In the rows, zero is written as 128.
Each row of numbers stands for one thing and depends on some of the facts below. Use the named rows to name the rest.

Some facts about the things:
Z_638 login:b
Z_436 netuk:Z_554 login:b
Z_689 login:c
Z_831 netuk:Z_883 login:a
Z_473 netuk:Z_858 login:d
Z_670 netuk:Z_968 login:b
Z_256 netuk:Z_126 login:d
Z_616 login:a
Z_931 netuk:Z_689,Z_473 login:a
Z_395 netuk:Z_223,Z_158 login:a
Z_769 netuk:Z_366 login:e
Z_542 login:b
Z_816 login:d
Z_936 login:c
Z_995 netuk:Z_366,Z_616 login:b
Z_485 login:e
Z_770 login:d
Z_797 login:a
Z_373 netuk:Z_670 login:d
Z_957 netuk:Z_260 login:b
Z_571 netuk:Z_883,Z_169 login:c
Z_883 netuk:Z_795,Z_473 login:d
Z_84 netuk:Z_779,Z_269 login:a
Z_646 netuk:Z_260 login:b
Z_593 netuk:Z_169 login:d
Z_627 login:d
Z_773 netuk:Z_473 login:a
Z_38 netuk:Z_815,Z_968 login:d
Z_510 netuk:Z_648,Z_101 login:d
Z_519 netuk:Z_318,Z_325,Z_773 login:a
Z_992 login:d
Z_89 login:b
Z_784 netuk:Z_876 login:a
Z_977 login:a
Z_516 netuk:Z_886,Z_665 login:e
Z_260 login:b
Z_705 login:b
Z_191 netuk:Z_954,Z_797,Z_721 login:d
Z_811 netuk:Z_954,Z_627 login:c
Z_512 netuk:Z_437 login:d
Z_101 netuk:Z_968,Z_260 login:a
Z_216 netuk:Z_689 login:b
Z_165 netuk:Z_795 login:a
Z_325 netuk:Z_158,Z_652 login:a
Z_170 netuk:Z_689,Z_625,Z_742 login:b
Z_446 login:d
Z_326 netuk:Z_648 login:d
Z_536 login:b
Z_652 netuk:Z_256,Z_773 login:a
Z_757 netuk:Z_68 login:b
Z_794 login:d
Z_625 login:c
Z_629 netuk:Z_260 login:d
Z_684 netuk:Z_858 login:a
Z_594 netuk:Z_944 login:a
Z_833 netuk:Z_566 login:d
Z_132 netuk:Z_356,Z_473,Z_721 login:d
Z_580 netuk:Z_824 login:a
Z_366 netuk:Z_858 login:c
Z_427 login:a
Z_954 netuk:Z_638,Z_101 login:b
Z_795 login:b
Z_382 netuk:Z_625 login:d
Z_886 login:b
Z_989 netuk:Z_40,Z_794,Z_318,Z_983 login:b
Z_424 netuk:Z_795,Z_536 login:b
Z_266 netuk:Z_126 login:b
Z_566 login:a
Z_885 netuk:Z_366,Z_424 login:a
Z_426 netuk:Z_216,Z_580 login:a
Z_158 netuk:Z_165,Z_89,Z_527 login:d
Z_444 netuk:Z_689 login:c
Z_388 netuk:Z_398,Z_705,Z_305,Z_392 login:e
Z_215 login:d
Z_214 netuk:Z_427,Z_794 login:c
Z_858 login:c
Z_665 netuk:Z_554 login:b
Z_68 netuk:Z_84,Z_593 login:c
Z_60 netuk:Z_957 login:a
Z_630 netuk:Z_992 login:a
Z_223 netuk:Z_302 login:c
Z_398 netuk:Z_629,Z_883 login:e
Z_788 netuk:Z_426,Z_215 login:a
Z_251 netuk:Z_629,Z_158 login:a
Z_944 netuk:Z_816,Z_302 login:a
Z_947 netuk:Z_512 login:e
Z_222 netuk:Z_542 login:c
Z_329 netuk:Z_616 login:a
Z_459 netuk:Z_858,Z_816,Z_580 login:c
Z_546 netuk:Z_954,Z_858 login:d
Z_609 netuk:Z_173,Z_444 login:a
Z_569 login:d
Z_126 netuk:Z_66 login:b
Z_683 login:b
Z_220 netuk:Z_648,Z_816,Z_542 login:e
Z_815 netuk:Z_816 login:c
Z_356 login:e
Z_95 login:a
Z_269 netuk:Z_40 login:d
Z_87 netuk:Z_356,Z_977 login:c
Z_392 login:a
Z_169 login:e
Z_554 netuk:Z_858 login:a
Z_78 netuk:Z_132,Z_957 login:d
Z_968 netuk:Z_684 login:a
Z_527 login:c
Z_305 login:a
Z_66 login:c
Z_40 netuk:Z_492,Z_983 login:b
Z_876 netuk:Z_220 login:a
Z_824 login:b
Z_721 netuk:Z_858 login:b
Z_302 netuk:Z_625,Z_629 login:b
Z_983 netuk:Z_527 login:a
Z_437 login:a
Z_318 netuk:Z_968 login:b
Z_742 netuk:Z_554 login:d
Z_779 netuk:Z_886,Z_444,Z_957 login:e
Z_492 netuk:Z_569,Z_968 login:e
Z_173 netuk:Z_770 login:b
Z_648 login:b
Z_350 netuk:Z_773 login:d
Z_567 netuk:Z_66,Z_527 login:a

Some rows with their names:
[136 154 149 145 153 114 117 138 103 125 141  80 154 123 113 110 163 134
 123 145 126 119 119 132 122  90 104 133 143 150 125 156 161 142 120 107
 144 120 161 137 165] -> Z_266
[152  75 142 124 110 108 101 134 167 101 127 180  85 147  95 108 150 120
 137 139  95 166 157 117 148 150  96 114 127 149 124 132 143 128 123 154
 155 144 124 116 133] -> Z_256
[114 170 101 135 135 114 133 110  91 148 137 103 168 118 135 137 110 120
 106 124 170 148 140 124 130 119  98 128 104 102 164 113 119 140 138 106
 100 150 146 126 130] -> Z_519
[154  78 163 115 103 112 101 134 175 109 114 198  62 137 104 109 150 139
 153 138 100 175 148 121 135 148 113 116 122 143 116 129 142 118 127 152
 139 141 126 105 120] -> Z_512
[116  33 136 126 107 146 173 141 110 111  95 130 134 104 146 166  99 101
 133 127 159 112 144 120 128 132 158 119 143 119 116 139 130 105  47 134
 121  94 131 146 165] -> Z_222
[140 168 150 128 162 142 124 128 122 131 138  90 132 124 135 117 157 153
 132 130 127 109 106 135 110 100 142 144 148 147 109 154 155 143 138 119
 143 113 140 133 141] -> Z_665
[137 159 153 128 171 141 125 131 112 144 146  91 137 136 134 118 161 154
 131 133 127 124 112 128 110  93 136 141 138 149 117 147 163 140 132 114
 135 115 146 129 145] -> Z_436
[142  54 162 103 122 120 136 140 154 121 125 193  79 144 114 121 133 124
 145 134  95 182 163 101 124 150 106 113 118 153 131 139 161 113 127 157
 143 121 127 113 134] -> Z_326
[131  79 114 139 107 161 130 117 136 105 116 122 124 134 145 151 120 115
 135 132 155 108 133 135 143 135 173 132 145 115  95 123 100 117  58 133
 114 122 108 132 135] -> Z_444
[112 171 107 124 128 123 149 109 100 146 127 113 156 102 145 144  97 126
 113 122 156 142 129 126 115 127 119 128 114 103 157 120 116 144 147 111
 105 145 139 130 120] -> Z_944
[153  81 149 115 115 126 106 130 176 114 129 185  76 150 109 111 150 130
 145 131  95 166 155 115 138 155 113 123 126 148 120 129 143 115 134 156
 148 136 114 110 119] -> Z_473
[100 143 124 111 135 122 177 121  79 151 121 121 158 100 153 151  82 121
 111 119 155 154 137 113 102 119 110 120 108 106 168 126 133 133 137 112
  98 130 151 137 134] -> Z_784
[137  60 117 154 104 148 129 128 133 117 118 113 129 118 137 153 135 103
 122 138 165 110 139 133 144 129 157 134 130 118 112 120 115 103  50 127
 121 119 113 126 151] -> Z_571
[107 113 131 124 124  91 127 160 130 127 147 143 118 177 105 124 111 128
 151 134  77 102 116 133 146 138 144 113  97 130 121 104  76  93 154 116
  68 121 103 119 114] -> Z_779
[ 97 171  97 168 123 149 144 111 111 161 120 155 166 119 127 121 112 109
 111 102 176 102  98 117 124 134 149 130 125  79 153  93 121 135 157 136
 150 151 126 135 106] -> Z_616
[112 176 100 129 131 124 138 109 103 144 129 111 157 113 143 139 103 127
 107 119 163 138 129 131 124 127 117 130 112 102 156 114 115 142 144 114
 105 148 135 128 115] -> Z_95
[145  79 152 106 107 124 124 136 173 103 114 201  70 136 111 115 129 126
 145 129  85 156 146 118 131 163 117 114 141 145 115 141 143 123 137 164
 159 129 112 118 118] -> Z_816
[142  84 137 117 101 105 106 133 167  87 118 200  84 149  91 100 137 116
 138 131  92 153 148 124 156 158  94 104 151 140 112 142 133 139 127 159
 166 144 126 127 127] -> Z_794
[123 148 165 111 146 127 163 145 109 117 108 109 130  94 133 129 125 149
 133 126 107  96 100 135  97 112 139 130 174 145 116 180 160 140 135 126
 163  92 144 153 143] -> Z_542

Rows to name:
No name comes twice in this set of rows, the named rows included.
[111  26 134  79  91 133  59 159 153 162  86 172  72 146 202 114 139 145
 140 147  85 216 144 115 112 104  79 107  39 156  91  63 138 139 101 165
 155 105 159  60  75]  Z_833
[117  90 137 145 106  80 135 175 142 142 143 120 116 125  99 129 123 111
 127 155  69 110 115 139 128 133 145 124  78 150 146 113  79  74 160 115
  84 118 102 111 131]  Z_388
[109 114 128 131 110  85 126 165 145 117 138 142 114 150  99 124 112 124
 143 135  72  86 110 146 149 146 148 115 105 129 125 110  69  91 161 119
  85 119  94 124 114]  Z_169
[123  59 118 163  97 164 136 131 135 115 106 142 136 127 127 145 131 100
 135 120 171  85 126 127 149 136 174 129 146 107 108 116 119 101  53 144
 142 114 109 139 143]  Z_366
[126  59 123 140 101 149 146 132 127 101 101 131 132 116 134 154 113 106
 134 130 159  97 137 134 144 137 160 125 152 114 106 129 116 110  52 134
 127 109 115 142 150]  Z_815
[100 105 129 129 120  89 131 166 124 132 140 145 122 162 104 126 109 119
 148 133  73  97 117 132 149 138 139 109  99 126 129 106  78  89 151 117
  77 110 104 125 120]  Z_485
[132  82  47 103 178 197 151 119 167 139 175 145 153 204 153 113 119  67
  95 118  28 127 157  95 153 174 118 136 153 166 125 134 149 141 181 197
 225 114  74 157 109]  Z_992
[126 170 152 123 146 143 143 127 124 121 124 111 123 120 138 115 140 150
 133 127 111  97  91 138  98 111 158 136 171 142 100 159 144 151 145 128
 156 112 139 146 130]  Z_824
[105 103 134 126 130  96 126 162 123 141 156 141 120 184 107 126 117 122
 147 134  83 117 123 123 146 129 141 112  87 134 127  96  79  85 149 110
  58 119 111 113 123]  Z_516
[135 189 146 118 162 150 122 114 128 129 155  89 116 152 154 112 150 164
 131 136 111 127  97 135  98 100 165 145 150 149  90 150 131 158 147 118
 122 132 144 124 124]  Z_173
[ 99 165   7 120 206 196 176  98  84 188 198  60 247 182 188 144  84  62
  58 106 109 124 148  96 136 134 112 149 115 125 175 103 130 158 185 140
 163 127 106 165 120]  Z_630
[ 74 139  75  89  93 137  87 135 102 173  73 105 139  89 231 141  87 152
 109 126 144 160 108 145 102  86  91 118  48 106 118  56  92 173 121 123
 126 118 159  90  57]  Z_566

Now the same things, written a new way:
Some rows with their names:
[160  80 148 174 144  62 170 123 126 139 133 150 121 113 117 110 124 122
 143 158 140 152  89  69 116 140] -> Z_426
[106  51 120 141 129  81 126 137 123 141 120  95 128 140 107 160 152 134
 162 144 128 126  73  87 110 106] -> Z_831
[ 79 150 164 101  98 171 159 106  87 158 140 112 119 144 126 114 107  93
 154 132 148 101 137 121 168  97] -> Z_132
[173 168 111 141 130 134 112 106  90 169 103  56 127  90 157 118 162 129
 117 142 177  75 126 151 103 157] -> Z_356
[ 65 137 156 114  93 155 160  99  77 140 141 134 105 151 142 137 104  85
 133 124 146 111 152 144 173  90] -> Z_78
[ 85 136 133 122 139 118 103 159 179 130  69 167 156 168 124 179 101 135
 113  99 176 113 153 120  85 168] -> Z_68
[121 106  70 122 134 139 138 113 169  89 101 168 163 110 114 174  90 181
 127 119  87 101 163 130 162 121] -> Z_757
[126 144 114 188 122  98 139  94  93 112 102 129 116  73 161 167 142 107
 100 135 195  94 172 163 114 149] -> Z_779
[125  54 123 143 125 102 121 165 134 134 126  84 142 147 100 145 161 142
 153 120 131 125  63 114 109 110] -> Z_165
[ 66 155 136 135  90 174 120 112 101 120 162 149  81 138 166 116 106  70
 129 105 145 124 160 120 158  75] -> Z_510
[127  87 122 135 134  64  90 110 109 145 166 128 115 128 146 143 170  83
 121 117  98 157 111 125 121 127] -> Z_101
[ 76 126 140 108 142 127  99 157 168 130  55 130 154 182 125 202  92 146
 136 136 184 101 138  94  87 137] -> Z_571
[128  80 126 170 126 105 126 171 142 108 143 104 152 118  67 101 193 114
 129 107  98 160  91 153  80 135] -> Z_983
[142 171 177 110 151  81 118 161 163 145 135 146 127 155 162 120  94 153
  85 108 204 160 143 166 101 175] -> Z_625
[138 136 159 127  91 173 186 131 106 153 144 153 106 131 127  53  87 131
 124 114 175  99 116 122 164 138] -> Z_215
[177  94 131 120 138  84 114 131 121 183 134 101 134 134 121  98 166 124
 152 135 107 140  71 100 108 154] -> Z_616
[144  91 118 169 132 105 102 148 137 113 144 141  86 121 155 117 147  96
 144 140 112 175  96  57  91 105] -> Z_784
[188  64 123 147 113 120 139 142 113 121  83 142 116 145 123 132 156  96
 139 152  94 168  97  83  87 130] -> Z_630
[205  74 125 132 110 112 125 157 120 148 107 128 115 146 127 102 163 115
 127 133  95 160  82 107  97 162] -> Z_566

Which thing is each row?
No name comes twice in this set of rows, the named rows included.
[ 89 151  87 135 143 159 116 105 155  59 118 150 176  95  71 169 134 132
 142 139  50 128 185 132 141 108]  Z_989
[139 139 121 115 144 106 138 108 145  79 168 142 125 100 143 154  84 176
  95 128 107 140 159 182 171 104]  Z_302
[151 119 151 124  73 187 188 137 103 152 119 165 108 144 129  70 101 121
 118 109 163 101 125 140 155 156]  Z_770
[113  62 124 173 126  71 138 131 131 129 135 155 138 123 108 135 159  94
 126 100 116 143 113 119 108 147]  Z_84
[ 94 173 129 128 141 145  99 159 161 106  61 176 159 155 107 163 130  97
 128 118 137 143 179 110  69 161]  Z_214
[ 69 116 147 102  94 173 147 143 110 158 144 102 125 156 121 112  97 136
 141 103 178  67 109 143 162  99]  Z_883
[133 109 132 130 150  67  94 117 134 184 170 114 136 117 131  99 182  98
 137 104  91 137  85 109 118 159]  Z_968
[127 183  82 204 132 152  79 124 117  99 127  99  73  74 198 126 141 114
 123 146 179 119 147  89  88 102]  Z_220
[ 98 180 160  92 140 116  97 131 138 128  80 144 122 173 147 187 109  94
 119 137 147 154 180 127  94 140]  Z_811
[158 131 139 113  68 212 158 144 105 153 105 150 107 163 139  76 113 108
 122 106 134 111 113 146 141 142]  Z_992
[185 154 112 115 163 140 136 111 158 117 142 151 141  95 129 105  87 194
 128 150 101 131 128 108 167 146]  Z_824
[138 129 106 114 143 164 134 145 166  74 139 107 166 113  84 127 127 207
 114 126 100 120 134 189 145 110]  Z_89

